Each row has a name. After each piece below comes the name of the row it's from, unless a question asks for something else. Each question is about the rows just above it. Places in a row count from 1.

Dotol: [-31  -1  72 -58  30  66]
siz: [103 -10 -82  63 -42 -64]
gomes: [  66   43 -106   28  -50   -3]
nizel: [ -1 -31 -23 -34  -1  55]
Gazu: [ 13  11 -19   4 -13   4]
Give the next entry after [-106   28].
[-50]
The next entry after [-34  -1]:
[55]
Give the next entry after [-31  -1].
[72]
[103 -10 -82  63 -42 -64] is in which row?
siz
[ -1 -31 -23 -34  -1  55]
nizel
[  66   43 -106   28  -50   -3]
gomes

Gazu: [ -41  -72    9  -49 -102   37  -21  -35   91   28  -35    4   37  -33
   -8  -38  -11   22   66   24  -22  -60   56   29    1   46]
Malem: [-30 -47   1 -71 -19   5 -55 -19  70  43  -5 -15  16   9 -12 -26  -1  22
  47 -11  10 -54  54  19   8  49]
siz: [ -41  -72    9 -102  -49   37  -21  -35   91   28  -35    4   37  -33
   -8  -38  -11   22   66   24  -22  -60   77   11   35   76]
tags:
[43] -> j_550
[91] -> j_367
[90] -> j_228
[27] -> j_528
[28] -> j_809
The tag of Gazu, keyed by place 10:
j_809
Which row holds [-30 -47   1 -71 -19   5 -55 -19  70  43  -5 -15  16   9 -12 -26  -1  22
  47 -11  10 -54  54  19   8  49]?
Malem
Which row holds [ -41  -72    9 -102  -49   37  -21  -35   91   28  -35    4   37  -33
   -8  -38  -11   22   66   24  -22  -60   77   11   35   76]?
siz
Give the next entry after [ -49 -102   37  -21].
[-35]

Mamag: [ -2 -30 -24   0  -7  -2  50 -15 -65 -47  -1 -17  35  28 -40 -49  62  44
  -5  -7 -14 -40   7 -26 -31   4  27 -37  13  -5 -84  46  49 -72  34  21
 -29 -50  12 -23 -51  42   7  40 -51   7  -5 -49  27 -21 -79 -43 -58  28
  -6  -1   7]
nedid: [ -8 -30 -24   0  -7  -2  50 -15 -65 -47  -1 -22  35  28 -40 -49  62  44
  -5  -7 -14 -40   7 -26 -31   4  27 -37  13 -15 -84  46  49 -72  34  21
 -29 -46  12 -23 -51  42   7  51 -51   7  -5 -49   9 -21 -79 -43 -58  28
  -6  -1   7]
Dotol: [-12 -26 -28   2  -8   1  52 -10 -57 -45  -3 -23  32  27 -44 -48  66  39
  -1  -7 -19 -43   7 -25 -34   7  28 -40  19 -16 -86  47  40 -74  33  23
 -35 -44  12 -25 -53  41   2  54 -41   8  -2 -42   7 -24 -72 -35 -61  36
  -2  -2  12]
Vono: [ -2 -30 -24   0  -7  -2  50 -15 -65 -47  -1 -17  35  28 -40 -49  62  44
  -5  -7 -14 -40   7 -26 -31   4  27 -37  13  -5 -84  46  49 -72  34  21
 -29 -50  12 -23 -51  42   7  54 -41   8  -2 -42   7 -20 -82 -42 -57  24
 -11  -7   5]
Where do [ -2 -30 -24   0  -7  -2  50 -15 -65 -47  -1 -17  35  28 -40 -49  62  44
  -5  -7 -14 -40   7 -26 -31   4  27 -37  13  -5 -84  46  49 -72  34  21
 -29 -50  12 -23 -51  42   7  54 -41   8  -2 -42   7 -20 -82 -42 -57  24
 -11  -7   5] appear?
Vono
[ -8 -30 -24   0  -7  -2  50 -15 -65 -47  -1 -22  35  28 -40 -49  62  44
  -5  -7 -14 -40   7 -26 -31   4  27 -37  13 -15 -84  46  49 -72  34  21
 -29 -46  12 -23 -51  42   7  51 -51   7  -5 -49   9 -21 -79 -43 -58  28
  -6  -1   7]
nedid
tags:
[-7] -> j_617
[-42] -> j_581
[-49] -> j_515
[-1] -> j_904
The tag of nedid, keyed by place 48:
j_515

Dotol: [ 28 -14  37 -29  -6  -2 -24 -23 -22  -7 -30 -18  19   1   9 -20  10 -14
 -15  -6 -26  -4 -12  -1 -48 -18 -18  24  45  23 -10  24]
nizel: [-55 -16 -75  35 -20  38  52 -25 -12 -20  24 -11 -10   3  38 -18 -46   6
 -19  10   1 -42  51  18 -10  13 -34  27 -30 -54 -28  20]
gomes: [-51 -18 -68  33 -15  32  40 -26 -15 -15  21  -7  -9   6  38 -18 -41   3
 -23   9   0 -33  49  16 -13   9 -34  22 -29 -50 -25  27]
pedu: [-22  39 -17  25  21 -17 -49 -12   1   3   3  42   7  57 -44   2 -10   6
 -42  -6  29  82 -33  24   2   2  32 -19 -52 -23 -16   8]
Malem: [-24  51 -18  16  11 -11 -37 -21   2  -9  -8  30  16  55 -52  -8 -20   5
 -39  -8  27  77 -43  24 -10   4  41   0 -44 -22 -27  -3]
nedid: [-26  33   2  -3  -6 -19  48 -11  35  -6  -8 -23 -13 -27  15  19 -15  -1
  30  -7   6 -25   9 -54  -4  21  42  14 -11 -13   7 -24]
Tamim: [-31  63 -23  25  17 -14 -51 -26   1  -7  -6  43  19  71 -66  -8 -23   7
 -52  -9  37 103 -53  32  -9   5  50  -5 -60 -27 -31  -2]
Give the next entry after [ -9  -8  30  16  55 -52  -8 -20   5 -39  -8  27].
[77]
Table of tags by key:
[-43] -> j_549
[-42] -> j_578
[42] -> j_251
[-7] -> j_283
[43] -> j_321
[-11] -> j_233
[30] -> j_993
[41] -> j_25
Join pedu by its entry at place 12:
j_251
Give the next entry after [ 15  19 -15  -1  30  -7].
[6]
[-22  39 -17  25  21 -17 -49 -12   1   3   3  42   7  57 -44   2 -10   6
 -42  -6  29  82 -33  24   2   2  32 -19 -52 -23 -16   8]
pedu

Tamim: [ -90 -111   45  -52  -46]
gomes: [-121   59  -73   18  -65]
Gazu: [ 32 -70  12 -47 -97]
siz: [-43 -35 -86  81  27]
Malem: [  70 -102   50 -109  -83]
nedid: [  18   59 -122  -61   97]
Mamag: [  -5   50 -102 -109   14]
Give the next entry after [-35 -86  81].
[27]
tags:
[97] -> j_261
[70] -> j_851
[18] -> j_60
Join nedid by its entry at place 1:
j_60
The next entry after [  50 -102 -109]:
[14]
[  -5   50 -102 -109   14]
Mamag

nedid: [ 14  17  41  25  46 102]
Dotol: [ 34  10 -26 -23 -56  33]
gomes: [-38   1  -8 -45 -80  68]
nizel: [ 35  42  73 -89 -27  41]
Vono: [-33 -30  55 -59 -72  15]
Mamag: [ 49  13   2  38  10 -15]
Tamim: [-57  34  10 -25 -23  35]
tus: [-57  34  10 -25  46  58]
Malem: [ 95  29   1  20 -26  32]
siz: [106  95  -1  33  64  69]
Give the next entry after [106  95  -1  33].
[64]
What is the next entry after [ 34  10 -25 -23]?
[35]
[-33 -30  55 -59 -72  15] is in which row?
Vono
Which row holds [-57  34  10 -25 -23  35]?
Tamim
The next entry after [25 46]:
[102]

Tamim: [ 34   2  -8  29  -5  -9 -19 -21 -43]
nedid: [ 34   2  -8  29   6  -9 -19 -21 -43]
pedu: [ 34   2  -8  29   6   7 -19 -21 -43]
siz: [-39  -6 -89  11  -4  51 -56  76   8]
Dotol: [-29   9  38 -20  -1  90 -85  39  23]
tus: [  70   18   16 -112    2    0  -38   29    8]
Gazu: [ -3  24   6 -18   8   0  17  34  11]
Vono: [-14 -36  69  18  82 -45   7  75  11]
Malem: [ -1  95  33  41   7   2  23 -45   5]
nizel: [ 68 -17  20  14  -3 -12 -17  12 -20]
Mamag: [-20 -12  -2 -33  -1  24 -17 -12  10]
[ 34   2  -8  29  -5  -9 -19 -21 -43]
Tamim
Where do [ 34   2  -8  29   6  -9 -19 -21 -43] appear?
nedid
tags:
[-20] -> j_861
[17] -> j_448
[29] -> j_714
[18] -> j_230
[-19] -> j_673
Look up the entry of pedu at place 7 in the table:
j_673
Where do [-14 -36  69  18  82 -45   7  75  11] appear?
Vono

Dotol: [  42  -26  -52  -87   -7    5 -104   17   53  -11  -55    4  -22  -30
  -91   50   36   45  -35   30   40   39  -76   51  -28    7   44   29
  -46    1  -50   18    3    1   10  -11   27  -67   -6  -77  -29   36
   90   10   89  -37   19  -20   28    4]
Gazu: [  57   17   82   66  -20  -46   70  -56  -42  -44    9   -7  -34   -3
   63   17    2   18   10   21  -45  -53  -68   48   11   64   14   52
   21  -69   -1  -53  -32  -13   11   51  -22   -5   22   77    2  -15
 -116   47  -74    8   43   -2  -18   45]
siz: [ 82  65 -20 -46  70 -56 -42 -44   9  -7 -34  23 -56 -68 -96  33  48  20
 -60  18  76  33 -78  45 -47  -4  -5  45 -41  73 -54  -8  52   5 -19 -29
  20   1  -6 -63   2  53  45   1  20 -14  48  26  -8 -19]
Table of tags by key:
[77] -> j_707
[-13] -> j_165
[9] -> j_800
[-37] -> j_767
[8] -> j_889
[-14] -> j_38
Join Gazu by its entry at place 46:
j_889
The next entry after [ 82  66 -20 -46  70 -56 -42 -44   9  -7 -34]:
[-3]
[  57   17   82   66  -20  -46   70  -56  -42  -44    9   -7  -34   -3
   63   17    2   18   10   21  -45  -53  -68   48   11   64   14   52
   21  -69   -1  -53  -32  -13   11   51  -22   -5   22   77    2  -15
 -116   47  -74    8   43   -2  -18   45]
Gazu

